Below is a small trained network, with its code and all its weights. Each question gives an input and a class and asks what happens when units are switched off, that is, made to give their printed mean instead of their output.

import numpy as np


def w(rows, s, z=0):
    codes = np.array(rows[::2]) - 128.0
    scale = np.full(codes.shape[1], s)
    scale[-1] = z or s
    return codes * scale


def f(y):
    return np.maximum(y, 0)


def log_softmax(a):
    a = a - a.max(-1, keepdims=True)
    return a - np.log(np.exp(a).sum(-1, keepdims=True))


def net(x, mask):
    res = np.array(x, float).reshape(1, 7) / 4 @ E
    y = f(res @ A[0][:, :-1].T + A[0][:, -1])
    res = res + np.where(mask, y, B[0][:, -1]) @ B[0][:, :-1]
    return log_softmax(res[-1] @ U[:, :-1].T + U[:, -1])


A, B = {}, {}
E = w([
[21,173,131,82,61],'x0',
[135,14,141,94,118],'x1',
[175,140,98,169,74],'x2',
[152,120,191,1,113],'x3',
[134,88,108,92,189],'x4',
[146,159,28,135,147],'x5',
[15,107,106,122,153],'x6',
],0.0074)
A[0] = w([
[38,119,135,114,90,134],'neuron 1',
[136,103,109,121,176,168],'neuron 2',
[149,179,118,61,95,103],'neuron 3',
[107,84,85,63,101,131],'neuron 4',
[104,109,130,94,83,165],'neuron 5',
[104,108,130,195,81,119],'neuron 6',
[123,113,95,133,192,182],'neuron 7',
[61,132,140,118,91,93],'neuron 8',
[36,131,135,198,132,135],'neuron 9',
[142,93,127,56,210,75],'neuron 10',
[125,118,143,186,162,62],'neuron 11',
[193,91,125,135,153,254],'neuron 12',
[173,196,132,91,177,157],'neuron 13',
[150,97,140,90,162,161],'neuron 14',
[138,49,72,80,178,241],'neuron 15',
[119,153,168,225,101,83],'neuron 16',
[91,165,131,152,145,116],'neuron 17',
[126,191,156,85,8,197],'neuron 18',
[163,176,151,33,48,163],'neuron 19',
[125,98,163,179,241,137],'neuron 20',
[205,84,110,126,80,221],'neuron 21',
[150,177,215,118,123,169],'neuron 22',
[148,133,216,115,237,195],'neuron 23',
[152,97,101,162,62,129],'neuron 24',
[160,101,197,114,161,212],'neuron 25',
[214,80,85,105,70,194],'neuron 26',
[10,181,83,143,80,136],'neuron 27',
[197,116,120,142,145,96],'neuron 28',
[115,103,136,177,93,117],'neuron 29',
[40,171,79,185,117,124],'neuron 30',
],0.012,0.0037)
B[0] = w([
[233,109,123,61,228,210],'neuron 1',
[151,145,181,129,86,175],'neuron 2',
[78,103,80,91,129,187],'neuron 3',
[194,134,172,59,179,194],'neuron 4',
[73,97,163,80,196,191],'neuron 5',
[170,98,105,44,194,175],'neuron 6',
[67,216,186,219,71,185],'neuron 7',
[178,87,136,72,244,185],'neuron 8',
[183,79,76,167,150,200],'neuron 9',
[187,211,219,135,90,199],'neuron 10',
[94,74,73,70,216,159],'neuron 11',
[102,205,242,109,167,229],'neuron 12',
[28,68,177,97,143,188],'neuron 13',
[159,172,209,143,100,190],'neuron 14',
[118,178,225,77,84,238],'neuron 15',
[180,122,62,57,218,185],'neuron 16',
[157,82,36,141,111,163],'neuron 17',
[80,58,33,93,128,255],'neuron 18',
[39,66,68,99,151,250],'neuron 19',
[71,134,125,134,85,202],'neuron 20',
[73,194,230,59,190,229],'neuron 21',
[1,86,81,168,77,204],'neuron 22',
[83,191,154,200,110,217],'neuron 23',
[186,176,123,34,125,179],'neuron 24',
[78,234,188,255,62,219],'neuron 25',
[109,155,234,92,210,229],'neuron 26',
[161,82,35,100,111,242],'neuron 27',
[140,161,199,118,235,188],'neuron 28',
[136,149,140,55,163,161],'neuron 29',
[170,123,47,176,79,221],'neuron 30',
],0.0058,0.0087)
U = w([
[4,147,71,155,78,135],'0',
[152,209,171,175,110,216],'1',
[96,137,106,41,175,110],'2',
[164,168,65,187,100,7],'3',
],0.011,0.0018)

Each question gives the input, the list of numbers given to net, and the class t.
The units are the neurons (one row each of A and B). Each row of codes is followed by its name. A weight is (code - 128) times the scale printed after its matrix; where a second scale follows, it is the last column's (A, B and U).
mask holds one flag per neuron, in row order. A switched-off neuron (its flag False) gives its mean, the last column of its row in B, instead of its output. The means were averaged over made-up inputs and are rounded, as every weight is.
A unit's drop is (log p(t) with every unit on - log p(t) with that unit switched off) / (log p(t) with every unit on - log p(t) with every unit switched off).
The circuit of an input: a set's keep is (log p(t) with only the set's units on - log p(t) with every unit switched off) / (log p(t) with every unit on - log p(t) with every unit switched off). Starting from the 12 units with the biggest drops (on a tie, the unit counted first), units are removed one at a time, each time the one whose removal leaves the highest keep (on an exact tie, the one counted first), for as long as the keep stays at least 0.8.
circuit, biggest first: the units of the circuit, biggest drop first
unit that matters most: the unit with the biggest drop
top k neurons: the k neurons with the biggest drops, biggest first
drop when u is switched off: that unit's drop, to one decimal
input [-7,-6,7,6,-8,0,4], class 0: circuit, biggest first -> neuron 1; neuron 22
input [2,1,4,6,-3,-5,-6], class 0: unit that matters most -> neuron 22
input [3,6,-4,5,-3,-6,-6], class 0: top 2 neurons -> neuron 25; neuron 22
input [0,-7,2,2,6,-5,8], class 0: circuit, biggest first -> neuron 26; neuron 21
input [-7,-7,6,-8,-1,-8,1], class 2: top 3 neurons -> neuron 16; neuron 11; neuron 6
input [-8,-2,6,-8,-6,-2,8], class 3: circuit, biggest first -> neuron 30; neuron 9
input [4,-8,8,-5,-5,-8,-3], class 3: top 2 neurons -> neuron 30; neuron 21
input [8,-8,4,-6,-3,-8,-3], class 2: top 2 neurons -> neuron 16; neuron 6
input [-2,-3,-6,-8,-8,-3,6], class 3: top 2 neurons -> neuron 30; neuron 9
input [-8,7,-3,3,0,8,-4], class 1: drop when neuron 26 is switched off -> 0.0
input [4,-7,1,6,2,-6,3], class 0: drop when neuron 12 is switched off -> 0.1
input [-2,-6,0,-4,0,0,-1], class 3: drop when neuron 21 is switched off -> 0.1
input [1,-6,-6,-4,0,4,2], class 3: drop when neuron 19 is switched off -> 0.1
input [-4,-6,-5,-5,0,6,0], class 0: unit that matters most -> neuron 13
